Below is a small trained network, with its code and all its weights. Each question gives an input and a class and asks what happens when units are switched off, that is, made to give their printed mean instead of their output.

import numpy as np


def w(rows, s, z=0):
    codes = np.array(rows[::2]) - 128.0
    scale = np.full(codes.shape[1], s)
    scale[-1] = z or s
    return codes * scale


def f(y):
    return y / 2 * (1 + np.tanh(0.7978845608 * (y + 0.044715 * y**3)))


def log_softmax(a):
    a = a - a.max(-1, keepdims=True)
    return a - np.log(np.exp(a).sum(-1, keepdims=True))


def net(x, mask):
    res = np.array(x, float).reshape(1, 7) / 4 @ E
    y = f(res @ A[0][:, :-1].T + A[0][:, -1])
    res = res + np.where(mask, y, B[0][:, -1]) @ B[0][:, :-1]
    return log_softmax(res[-1] @ U[:, :-1].T + U[:, -1])


A, B = {}, {}
E = w([
[104,145,54,120,14,104,145],'x0',
[130,118,92,171,121,145,137],'x1',
[117,114,119,116,146,118,124],'x2',
[152,92,163,49,144,69,90],'x3',
[89,117,68,183,160,125,122],'x4',
[96,44,123,32,233,66,147],'x5',
[254,56,89,153,54,203,192],'x6',
],0.0072)
A[0] = w([
[66,100,67,92,31,113,137,101],'n1',
[156,173,124,135,116,69,229,187],'n2',
[255,115,53,101,129,157,142,158],'n3',
[208,105,34,138,133,107,123,124],'n4',
[90,122,79,95,204,155,132,134],'n5',
[175,93,110,122,158,217,185,2],'n6',
[92,148,231,199,160,64,82,28],'n7',
[98,129,80,92,48,72,175,94],'n8',
[192,193,193,94,103,50,137,167],'n9',
],0.007,0.0024)
B[0] = w([
[168,114,71,186,169,165,125,202],'n1',
[136,172,87,156,156,143,49,164],'n2',
[98,170,177,137,34,164,196,252],'n3',
[68,157,145,12,89,166,185,189],'n4',
[135,136,199,133,132,127,175,177],'n5',
[160,66,190,75,92,177,144,175],'n6',
[107,85,186,72,146,181,136,190],'n7',
[190,19,82,210,190,254,63,189],'n8',
[145,104,190,240,182,150,200,201],'n9',
],0.0068,0.0044)
U = w([
[88,124,127,136,139,18,202,250],'0',
[179,80,99,120,254,184,61,34],'1',
[4,130,160,47,74,72,162,63],'2',
],0.0079,0.0023)

Each question gives the input, the list of numbers given to net, and the class t.
The units are the neurons (one row each of A and B). Each row of codes is followed by its name. A weight is (code - 128) times the scale printed after its matrix; where a second scale follows, it is the last column's (A, B and U).
mask holds one flag per neuron, in row order. A switched-off neuron (its flag False) gives its mean, the last column of its row in B, instead of its output. The means were averaged over made-up inputs and are rounded, as every weight is.
A unit's drop is (log p(t) with every unit on - log p(t) with that unit switched off) / (log p(t) with every unit on - log p(t) with every unit switched off).
The circuit of an input: a set's keep is (log p(t) with only the set's units on - log p(t) with every unit switched off) / (log p(t) with every unit on - log p(t) with every unit switched off). Starting from all 9 units, units are removed one at a time, each time the one whose removal leaves the highest keep (on an exact tie, the one counted first), for as long as the keep stays at least 0.8.
circuit, biggest first: the units of the circuit, biggest drop first
most important unit: the unit with the biggest drop
k most important neurons: the k neurons with the biggest drops, biggest first
drop of u: that unit's drop, to one decimal
input [-4,-3,7,1,7,8,1], class 0: circuit, biggest first => n8, n5
input [2,-2,1,8,8,3,5], class 2: circuit, biggest first => n4, n3
input [4,-6,8,-8,3,0,-1], class 1: most important unit => n3
input [8,6,1,-5,-1,-5,-8], class 1: circuit, biggest first => n8, n1
input [1,3,-2,-3,-2,-1,6], class 2: circuit, biggest first => n3, n4
input [-5,7,-3,-6,5,6,5], class 0: circuit, biggest first => n8, n3
input [-6,-1,-6,-3,-7,3,7], class 2: circuit, biggest first => n3, n8
input [3,-3,-3,-8,-6,-1,-3], class 1: circuit, biggest first => n3, n4
input [6,-4,1,-3,-6,-1,1], class 1: circuit, biggest first => n8, n1
input [-4,-3,2,-7,-5,3,5], class 2: circuit, biggest first => n8, n3, n1
input [1,3,-4,5,1,2,8], class 2: circuit, biggest first => n3, n4
input [-6,-8,-7,5,-8,1,8], class 2: 4 most important neurons => n3, n8, n1, n6
input [8,3,2,6,6,-3,7], class 1: 3 most important neurons => n8, n1, n2
input [3,7,1,2,3,1,4], class 2: 3 most important neurons => n4, n3, n9
input [7,4,7,4,6,6,4], class 1: drop of n1 => 0.6
input [-6,-5,4,8,-6,8,7], class 0: drop of n9 => 0.2
input [0,-2,5,-2,-3,4,5], class 2: drop of n8 => 0.1
